Here is a tiny trained network, its code and every weight. The questions are about switching its units off for an input and a class, where a switched-off unit gives its printed mean instead of its output.

import numpy as np


def w(rows, s, z=0):
    codes = np.array(rows[::2]) - 128.0
    scale = np.full(codes.shape[1], s)
    scale[-1] = z or s
    return codes * scale


def f(y):
    return np.maximum(y, 0)


def log_softmax(a):
    a = a - a.max(-1, keepdims=True)
    return a - np.log(np.exp(a).sum(-1, keepdims=True))


def net(x, mask):
    res = np.array(x, float).reshape(1, 5) / 4 @ E
    y = f(res @ A[0][:, :-1].T + A[0][:, -1])
    res = res + np.where(mask, y, B[0][:, -1]) @ B[0][:, :-1]
    return log_softmax(res[-1] @ U[:, :-1].T + U[:, -1])


A, B = {}, {}
E = w([
[135,105,104,124,143,164,161,148,119,119],'x0',
[193,175,162,50,128,203,220,52,173,171],'x1',
[55,34,185,88,107,44,226,126,207,132],'x2',
[108,69,167,148,25,181,76,50,154,70],'x3',
[65,159,160,190,2,145,131,177,146,202],'x4',
],0.0097)
A[0] = w([
[125,181,101,189,184,155,43,157,39,171,85],'neuron 0',
[87,121,140,162,69,196,143,198,138,229,95],'neuron 1',
[147,212,141,66,136,117,168,84,132,183,91],'neuron 2',
[177,89,159,96,178,150,147,70,83,105,75],'neuron 3',
[169,254,110,129,123,204,92,103,80,109,55],'neuron 4',
[96,184,162,158,53,164,155,151,132,204,119],'neuron 5',
[171,114,153,145,94,230,50,104,88,79,135],'neuron 6',
[92,73,105,116,94,122,125,98,197,100,108],'neuron 7',
[105,72,102,157,89,127,70,149,130,56,117],'neuron 8',
[127,90,134,139,86,182,90,101,187,72,93],'neuron 9',
[19,71,141,137,157,152,196,67,152,143,93],'neuron 10',
[111,79,138,112,89,90,157,104,136,96,103],'neuron 11',
[130,111,64,120,57,131,132,92,147,67,2],'neuron 12',
[157,117,155,106,93,186,159,59,126,135,116],'neuron 13',
[70,83,179,81,103,59,194,76,136,114,79],'neuron 14',
[124,109,72,61,201,92,98,101,140,85,94],'neuron 15',
[112,235,76,89,175,123,117,207,84,196,105],'neuron 16',
[131,203,62,114,156,46,184,200,135,177,149],'neuron 17',
[102,147,101,113,55,124,142,173,112,236,107],'neuron 18',
[175,166,163,115,54,188,187,49,123,158,141],'neuron 19',
[156,172,162,64,175,154,163,130,141,242,111],'neuron 20',
[89,130,167,117,123,115,165,148,175,86,65],'neuron 21',
[175,111,153,81,185,77,115,49,79,46,100],'neuron 22',
[140,134,116,106,102,158,138,72,180,146,145],'neuron 23',
[109,85,122,146,129,56,63,205,79,69,229],'neuron 24',
[120,90,147,161,74,191,126,57,136,41,104],'neuron 25',
[112,104,138,67,60,124,59,69,127,107,147],'neuron 26',
[189,198,42,176,115,149,107,115,111,130,92],'neuron 27',
[102,192,104,198,121,227,59,53,125,78,110],'neuron 28',
[114,148,115,214,89,154,166,112,80,188,87],'neuron 29',
[110,120,88,211,128,69,154,234,58,103,179],'neuron 30',
[162,82,136,92,161,134,100,82,124,140,32],'neuron 31',
[131,157,185,93,148,102,157,199,136,117,103],'neuron 32',
[84,73,176,142,173,50,169,162,113,163,126],'neuron 33',
[63,70,100,197,164,83,40,154,86,125,84],'neuron 34',
],0.0097,0.0031)
B[0] = w([
[88,117,149,127,183,111,196,126,144,177,246],'neuron 0',
[206,38,176,114,75,122,57,146,72,92,204],'neuron 1',
[87,168,103,39,115,205,140,87,151,61,210],'neuron 2',
[133,68,136,122,80,126,103,154,86,75,206],'neuron 3',
[66,45,186,177,178,185,183,112,113,160,245],'neuron 4',
[182,77,160,136,91,133,74,167,45,103,205],'neuron 5',
[161,108,165,159,168,88,175,149,148,232,213],'neuron 6',
[132,142,102,183,171,66,175,117,197,174,183],'neuron 7',
[101,173,31,28,113,162,133,62,184,89,190],'neuron 8',
[180,188,92,139,91,70,64,142,211,168,186],'neuron 9',
[116,124,187,184,156,146,158,126,79,152,197],'neuron 10',
[95,108,134,188,165,161,200,157,93,181,180],'neuron 11',
[147,128,47,174,102,72,111,144,174,153,158],'neuron 12',
[35,207,72,97,93,186,158,62,177,48,198],'neuron 13',
[112,26,179,195,244,170,188,110,104,161,218],'neuron 14',
[229,43,188,148,41,79,75,172,86,66,221],'neuron 15',
[175,146,114,159,129,31,183,150,207,180,251],'neuron 16',
[204,206,89,203,97,71,102,151,218,192,242],'neuron 17',
[187,63,159,110,82,73,71,175,66,104,192],'neuron 18',
[95,163,69,54,126,181,100,68,104,46,224],'neuron 19',
[73,200,82,2,86,170,108,87,167,86,227],'neuron 20',
[103,69,186,155,195,160,161,129,95,138,169],'neuron 21',
[199,71,172,173,57,95,19,172,54,88,236],'neuron 22',
[113,172,93,72,121,186,90,80,155,86,183],'neuron 23',
[100,175,104,48,174,204,110,65,129,32,234],'neuron 24',
[177,208,60,165,84,25,116,156,218,181,205],'neuron 25',
[189,169,71,122,108,93,132,134,155,185,188],'neuron 26',
[92,108,211,158,166,152,160,58,119,182,217],'neuron 27',
[106,101,156,193,181,142,230,137,131,176,217],'neuron 28',
[130,98,161,150,137,128,52,127,54,139,176],'neuron 29',
[142,166,78,46,121,202,106,72,157,59,234],'neuron 30',
[102,93,165,136,93,138,84,168,107,94,170],'neuron 31',
[156,145,146,163,145,106,180,127,216,200,170],'neuron 32',
[113,174,142,168,183,150,200,100,172,144,208],'neuron 33',
[59,163,141,52,97,187,116,55,76,70,221],'neuron 34',
],0.0074,0.013)
U = w([
[63,189,76,24,122,194,114,75,115,72,78],'0',
[84,86,191,167,201,148,228,126,111,184,1],'1',
[222,61,195,113,59,108,2,160,11,90,55],'2',
[171,209,64,134,117,81,150,149,200,180,210],'3',
],0.0094,0.0031)

Each question gives the input, the list of numbers given to net, and the class t.
The units are the neurons (one row each of A and B). Each row of codes is followed by its name. A weight is (code - 128) times the scale printed after its matrix; where a second scale follows, it is the last column's (A, B and U).
mask holds one flag per neuron, in row order. A switched-off neuron (its flag False) gives its mean, the last column of its row in B, instead of its output. The means were averaged over made-up inputs and are rounded, as every weight is.
A unit's drop is (log p(t) with every unit on - log p(t) with that unit switched off) / (log p(t) with every unit on - log p(t) with every unit switched off).
The circuit of an input: a set's keep is (log p(t) with only the set's units on - log p(t) with every unit switched off) / (log p(t) with every unit on - log p(t) with every unit switched off). Starting from the 12 units with the biggest drops (on a tie, the unit counted first), units are removed one at a time, each time the one whose removal leaves the highest keep (on an exact tie, the one counted first), for as long as the keep stays at least 0.8.
units of the circuit, in order: the units of the circuit, biggest drop first
unit that matters most: the unit with the biggest drop
top k neurons: the k neurons with the biggest drops, biggest first
drop of u: that unit's drop, to one decimal
input [-1,5,-1,1,-7], class 2: units of the circuit, in order -> neuron 22
input [2,-4,-6,3,6], class 1: top 2 neurons -> neuron 28; neuron 0
input [4,-8,8,-7,8], class 0: top 2 neurons -> neuron 30; neuron 24
input [2,-1,0,0,2], class 2: top 2 neurons -> neuron 20; neuron 13
input [-4,-1,-8,-7,1], class 1: top 3 neurons -> neuron 4; neuron 27; neuron 0
input [-1,-5,7,8,-6], class 3: top 2 neurons -> neuron 25; neuron 9
input [-3,6,-8,6,-6], class 1: top 3 neurons -> neuron 4; neuron 28; neuron 6
input [3,4,4,-2,-2], class 0: top 2 neurons -> neuron 20; neuron 4
input [-4,-7,-4,-7,-1], class 0: top 3 neurons -> neuron 34; neuron 24; neuron 30
input [-5,-8,-5,-1,-8], class 0: top 4 neurons -> neuron 24; neuron 34; neuron 8; neuron 30
input [-4,-6,-7,6,4], class 1: top 3 neurons -> neuron 28; neuron 6; neuron 0
input [8,4,4,5,-2], class 3: top 3 neurons -> neuron 25; neuron 4; neuron 9
input [-6,7,4,1,7], class 0: top 2 neurons -> neuron 19; neuron 13
input [-8,-3,3,8,-6], class 3: units of the circuit, in order -> neuron 25
input [2,7,-6,8,4], class 3: top 3 neurons -> neuron 25; neuron 6; neuron 9
input [6,0,-2,4,5], class 2: top 2 neurons -> neuron 1; neuron 5
input [6,-4,-4,-1,-6], class 2: top 2 neurons -> neuron 15; neuron 22
input [-7,3,-3,8,-6], class 3: drop of neuron 25 -> 0.3
input [-3,7,7,-3,1], class 0: drop of neuron 23 -> 0.2
input [7,-3,-5,8,3], class 3: unit that matters most -> neuron 25
input [-8,-7,-6,1,-5], class 0: drop of neuron 24 -> 0.9
input [-6,-7,-2,-5,3], class 0: drop of neuron 34 -> 0.1
